Below are the code and all the weights of a small trained network. Each question names an input and a target symbol and asks about switching units off, where a switched-off unit gives its printed mean instead of its output.

import numpy as np


def w(rows, s, z=0):
    codes = np.array(rows[::2]) - 128.0
    scale = np.full(codes.shape[1], s)
    scale[-1] = z or s
    return codes * scale


def norm(h):
    return h / np.sqrt((h * h).mean(-1, keepdims=True) + 1e-5)


def f(y):
    return np.maximum(y, 0)


def softmax(a):
    e = np.exp(a - a.max(-1, keepdims=True))
    return e / e.sum(-1, keepdims=True)


def log_softmax(a):
    a = a - a.max(-1, keepdims=True)
    return a - np.log(np.exp(a).sum(-1, keepdims=True))


def net(x, mask):
    ids = ['Γβδεζηθλμξτφψω'.index(c) for c in x.split()]
    T = len(ids)
    res = E[ids] + P[:T]
    q, k, v = (norm(res) @ M[0].T for M in (Q, K, V))
    z = softmax(np.where(np.tri(T) > 0, q @ k.T / 2**0.5, -1e9)) @ v
    res = res + np.where(mask[0], z, O[0][:, -1]) @ O[0][:, :-1]
    y = f(norm(res) @ A[0][:, :-1].T + A[0][:, -1])
    res = res + np.where(mask[1:13], y, B[0][:, -1]) @ B[0][:, :-1]
    return log_softmax(norm(res)[-1] @ U[:, :-1].T + U[:, -1])


Q, K, V, O, A, B = {}, {}, {}, {}, {}, {}
E = w([
[130,202,112,120,50,135,163],'Γ',
[107,193,226,143,172,237,189],'β',
[92,80,223,145,203,47,28],'δ',
[74,180,140,180,245,147,83],'ε',
[172,45,106,222,137,48,183],'ζ',
[129,93,117,131,113,150,118],'η',
[59,128,153,110,120,113,180],'θ',
[122,98,127,130,111,148,116],'λ',
[109,120,138,126,110,143,114],'μ',
[115,99,130,119,112,149,115],'ξ',
[77,167,109,92,244,231,2],'τ',
[108,103,124,117,115,147,114],'φ',
[126,182,174,194,115,65,64],'ψ',
[107,101,116,126,122,146,116],'ω',
],0.015)
P = w([
[203,252,147,133,177,50,176],'0',
[116,148,136,202,100,147,122],'1',
[112,158,126,206,97,152,125],'2',
[110,147,122,199,103,151,131],'3',
[94,143,129,190,99,144,128],'4',
[123,151,130,201,108,148,130],'5',
[115,145,125,200,95,154,126],'6',
[108,151,128,193,101,145,124],'7',
[117,137,112,189,95,144,128],'8',
[109,148,130,196,102,154,129],'9',
[115,148,128,187,92,149,123],'10',
[112,144,131,191,97,149,129],'11',
],0.0037)
Q[0] = w([
[94,110,100,148,36,166,236],'H1',
[65,28,110,178,45,247,1],'H1',
],0.0094)
K[0] = w([
[133,162,108,97,106,130,252],'H1',
[213,173,133,56,200,71,126],'H1',
],0.011)
V[0] = w([
[194,105,209,189,111,149,149],'H1',
[101,115,67,254,154,86,149],'H1',
],0.0064)
O[0] = w([
[139,89,240,140,254,164,141,5],'H1',
[133,150,117,151,77,220,227,67],'H1',
],0.0085,0.0024)
A[0] = w([
[124,104,122,174,200,152,155,103],'N1',
[49,82,122,131,104,180,118,60],'N2',
[118,109,91,149,93,55,72,199],'N3',
[93,175,180,116,104,114,124,138],'N4',
[130,159,77,117,47,55,149,143],'N5',
[254,214,149,98,98,110,142,195],'N6',
[137,176,77,164,178,140,104,152],'N7',
[110,108,146,119,176,86,68,109],'N8',
[83,171,71,187,197,133,156,2],'N9',
[109,151,98,151,98,210,160,76],'N10',
[146,125,135,110,103,179,230,150],'N11',
[125,129,211,85,124,176,115,54],'N12',
],0.0089,0.0052)
B[0] = w([
[136,147,64,108,80,60,178,163],'N1',
[147,86,140,193,85,108,90,180],'N2',
[125,201,206,128,115,107,219,254],'N3',
[127,46,100,154,104,144,109,164],'N4',
[94,24,98,74,208,167,129,238],'N5',
[106,124,66,154,16,164,168,165],'N6',
[139,86,201,116,73,173,106,162],'N7',
[193,169,71,105,102,180,136,187],'N8',
[69,193,3,211,171,40,93,143],'N9',
[208,144,137,59,175,157,80,188],'N10',
[39,196,137,145,161,70,110,191],'N11',
[151,131,36,128,116,88,170,145],'N12',
],0.0072,0.008)
U = w([
[97,129,42,108,60,195,169,52],'Γ',
[83,202,181,109,181,183,203,104],'β',
[138,126,211,129,194,82,72,252],'δ',
[91,200,57,201,156,87,86,85],'ε',
[128,107,89,181,144,53,222,109],'ζ',
[191,88,45,131,144,115,115,108],'η',
[1,75,183,117,167,122,153,120],'θ',
[211,196,130,97,105,143,147,134],'λ',
[93,166,113,68,91,25,101,121],'μ',
[157,83,124,106,227,148,158,224],'ξ',
[97,139,137,107,150,197,27,150],'τ',
[136,35,192,109,120,176,112,183],'φ',
[102,149,194,189,35,116,119,96],'ψ',
[141,58,93,182,92,92,44,93],'ω',
],0.0098,0.0027)

Each question gives the input, a string of symbols that net reads in full, and the target symbol t.
The units are the heads (2 rows each of Q, K, V and O) and the neurons (one row each of A and B). Each row of codes is followed by its name. A weight is (code - 128) times the scale printed after its matrix; where a second scale follows, it is the last column's (O, A, B and U).
mask holds one flag per unit, heads first, then neurons. A switched-off unit (its flag False) gives its mean, the last column of its rows in O or B, instead of its output. The means were averaged over made-up inputs and are rounded, as every weight is.
A unit's drop is (log p(t) with every unit on - log p(t) with that unit switched off) / (log p(t) with every unit on - log p(t) with every unit switched off).
The circuit of an input: a set's keep is (log p(t) with only the set's units on - log p(t) with every unit switched off) / (log p(t) with every unit on - log p(t) with every unit switched off). Starting from the 12 units with the biggest drops (on a tie, the unit counted first), units are removed one at a time, each time the one whose removal leaves the highest keep (on an exact tie, the one counted first), for as long as the keep stays at least 0.8.
circuit, biggest first: the units of the circuit, biggest drop first
top k neurons: the k neurons with the biggest drops, biggest first
drop when u is switched off: that unit's drop, to one decimal
input η φ τ θ ψ ω η, target ζ: top 2 neurons -> N1, N5
input θ Γ φ φ, target φ: top 3 neurons -> N2, N11, N10
input η τ λ ε ζ θ ξ, target ζ: top 4 neurons -> N12, N1, N5, N3
input Γ φ Γ ζ φ η ω, target ψ: top 2 neurons -> N5, N2
input Γ φ δ ξ μ, target ψ: top 2 neurons -> N5, N3
input Γ θ μ ε ψ μ ξ η, target ψ: circuit, biggest first -> H1, N5
input μ ψ ω, target λ: circuit, biggest first -> H1, N8, N5
input λ ξ ε μ ω ξ μ η ζ ω μ φ, target ξ: circuit, biggest first -> H1, N12
input β φ φ, target η: top 2 neurons -> N3, N8
input η ω φ, target ζ: top 3 neurons -> N1, N12, N5
input η φ ω ω φ φ θ φ Γ β Γ φ, target ζ: circuit, biggest first -> H1, N12, N1, N5
input δ ζ ξ ξ φ, target ω: top 3 neurons -> N3, N2, N5
input ζ ζ μ η ω ω μ β φ φ, target β: top 3 neurons -> N11, N10, N5
input β ζ Γ ω ω, target η: top neuron -> N3
input δ η φ φ ζ Γ μ, target ω: top neuron -> N3
input φ ζ Γ δ ε η, target μ: drop when N3 is switched off -> 0.3
input δ ξ ε η θ ε ω Γ μ ω ε ω, target ω: drop when N2 is switched off -> 0.7
input ζ ζ ε φ ξ ε ε ζ φ η β ξ, target β: drop when H1 is switched off -> 0.9
input ξ τ μ λ μ, target δ: drop when H1 is switched off -> 0.6
input ψ λ φ μ λ φ ε ε Γ ω φ φ, target ε: top neuron -> N11
